Below is a small trained network, with its code and all its weights. Each question gives an input and a class and asks what happens when units are switched off, that is, made to give their printed mean instead of their output.

import numpy as np


def w(rows, s, z=0):
    codes = np.array(rows[::2]) - 128.0
    scale = np.full(codes.shape[1], s)
    scale[-1] = z or s
    return codes * scale


def f(y):
    return y / 2 * (1 + np.tanh(0.7978845608 * (y + 0.044715 * y**3)))


def log_softmax(a):
    a = a - a.max(-1, keepdims=True)
    return a - np.log(np.exp(a).sum(-1, keepdims=True))


def net(x, mask):
    res = np.array(x, float).reshape(1, 6) / 4 @ E
    y = f(res @ A[0][:, :-1].T + A[0][:, -1])
    res = res + np.where(mask, y, B[0][:, -1]) @ B[0][:, :-1]
    return log_softmax(res[-1] @ U[:, :-1].T + U[:, -1])


A, B = {}, {}
E = w([
[142,138,84,95,128,131,128,109,149,161,150],'x0',
[138,103,157,166,105,140,172,135,126,86,105],'x1',
[26,123,171,156,198,147,189,64,157,153,117],'x2',
[117,103,68,171,152,60,141,105,141,92,8],'x3',
[136,199,150,34,159,177,125,168,166,131,78],'x4',
[240,135,215,143,153,111,133,66,117,163,92],'x5',
],0.012)
A[0] = w([
[126,130,73,193,95,74,158,73,86,151,233,236],'N1',
[158,196,190,153,104,98,102,89,170,99,164,74],'N2',
[204,105,156,100,178,157,128,87,29,135,66,102],'N3',
[59,145,86,156,107,170,107,232,119,105,123,86],'N4',
[171,117,104,192,76,78,63,142,103,110,179,94],'N5',
[168,141,123,113,79,88,78,153,77,98,128,18],'N6',
[134,108,145,112,101,255,62,70,107,84,159,46],'N7',
[121,98,70,136,147,54,126,103,179,81,21,249],'N8',
[143,119,168,99,106,138,172,161,121,106,211,84],'N9',
[49,109,89,95,73,141,125,147,172,59,171,76],'N10',
[109,151,153,158,127,202,126,142,100,169,187,131],'N11',
[198,137,75,103,20,131,77,211,107,102,116,66],'N12',
[158,218,132,59,155,217,107,167,221,56,76,53],'N13',
[37,145,153,179,141,121,145,56,183,150,161,183],'N14',
],0.0085,0.0015)
B[0] = w([
[102,137,134,205,74,102,47,167,143,142,174,220],'N1',
[177,143,76,137,142,163,143,95,100,157,128,152],'N2',
[188,128,49,169,146,166,181,96,138,155,209,186],'N3',
[178,94,124,201,167,163,178,96,82,200,174,203],'N4',
[149,132,154,128,75,51,127,123,210,130,70,206],'N5',
[124,159,166,84,110,159,233,110,134,166,101,191],'N6',
[159,184,81,101,162,146,105,133,86,60,97,168],'N7',
[119,154,65,72,122,105,64,72,93,94,123,249],'N8',
[99,100,49,104,119,169,123,91,121,13,133,180],'N9',
[254,102,115,164,164,169,148,137,95,187,118,204],'N10',
[59,168,33,97,137,151,67,96,143,67,86,187],'N11',
[65,190,131,93,75,100,202,108,171,166,95,249],'N12',
[159,59,213,137,45,68,59,166,144,105,210,236],'N13',
[123,170,224,95,100,98,220,158,189,132,95,209],'N14',
],0.0082,0.013)
U = w([
[59,174,187,116,119,141,222,145,225,139,72,97],'0',
[246,94,90,224,211,195,144,94,51,220,176,47],'1',
[137,51,229,190,85,70,18,167,178,52,176,254],'2',
[77,164,35,108,157,153,74,89,63,2,87,94],'3',
],0.0074,0.00093)

Each question gives the input, the list of numbers given to net, and the class t.
The units are the neurons (one row each of A and B). Each row of codes is followed by its name. A weight is (code - 128) times the scale printed after its matrix; where a second scale follows, it is the last column's (A, B and U).
mask holds one flag per neuron, in row order. A switched-off neuron (its flag False) gives its mean, the last column of its row in B, instead of its output. The means were averaged over made-up inputs and are rounded, as every weight is.
A unit's drop is (log p(t) with every unit on - log p(t) with that unit switched off) / (log p(t) with every unit on - log p(t) with every unit switched off).
The circuit of an input: a set's keep is (log p(t) with only the set's units on - log p(t) with every unit switched off) / (log p(t) with every unit on - log p(t) with every unit switched off). Starting from the 12 units with the biggest drops (on a tie, the unit counted first), units are removed one at a time, each time the one whose removal leaves the highest keep (on an exact tie, the one counted first), for as long as the keep stays at least 0.8.
units of the circuit, in order: the units of the circuit, biggest drop first
most important unit: the unit with the biggest drop
k most important neurons: the k neurons with the biggest drops, biggest first
drop of u: that unit's drop, to one decimal
input [6,-7,-6,2,-6,-5], class 0: most important unit : N12
input [-3,6,-3,-6,5,7], class 1: 3 most important neurons : (N3; N2; N8)
input [-4,-8,5,-7,2,-6], class 3: 2 most important neurons : (N11; N9)
input [-1,6,-6,-7,-2,3], class 3: 2 most important neurons : (N9; N7)
input [3,-5,4,1,-8,0], class 2: 3 most important neurons : (N1; N12; N6)
input [-4,6,3,5,5,1], class 2: units of the circuit, in order : (N13; N12)
input [-4,7,-8,5,-8,-4], class 0: 2 most important neurons : (N12; N6)
input [-3,-6,2,-6,7,-6], class 2: 2 most important neurons : (N13; N3)
input [-5,-4,-2,2,5,-8], class 1: 2 most important neurons : (N4; N10)
input [0,2,7,8,6,3], class 3: 2 most important neurons : (N8; N12)
input [3,7,2,2,4,1], class 2: units of the circuit, in order : (N12; N13)
input [-3,6,-5,-2,-5,0], class 0: 3 most important neurons : (N13; N12; N6)
input [5,-4,-7,0,-1,-8], class 1: 3 most important neurons : (N10; N4; N14)
input [2,-4,2,6,4,3], class 3: units of the circuit, in order : (N8)
input [-7,5,-3,-7,7,-5], class 2: 4 most important neurons : (N13; N8; N3; N4)
input [-7,1,-2,8,4,6], class 3: 3 most important neurons : (N8; N4; N10)
input [1,6,-7,-4,-7,4], class 0: units of the circuit, in order : (N12; N6)
input [-8,-2,-7,2,4,5], class 0: 2 most important neurons : (N12; N6)
input [7,0,-8,-6,-4,6], class 0: drop of N12 : 0.3
input [4,2,-3,8,7,8], class 1: most important unit : N3
input [5,-6,-8,8,8,-2], class 0: drop of N8 : -0.1
input [3,-5,-7,-5,6,4], class 0: drop of N1 : 0.3
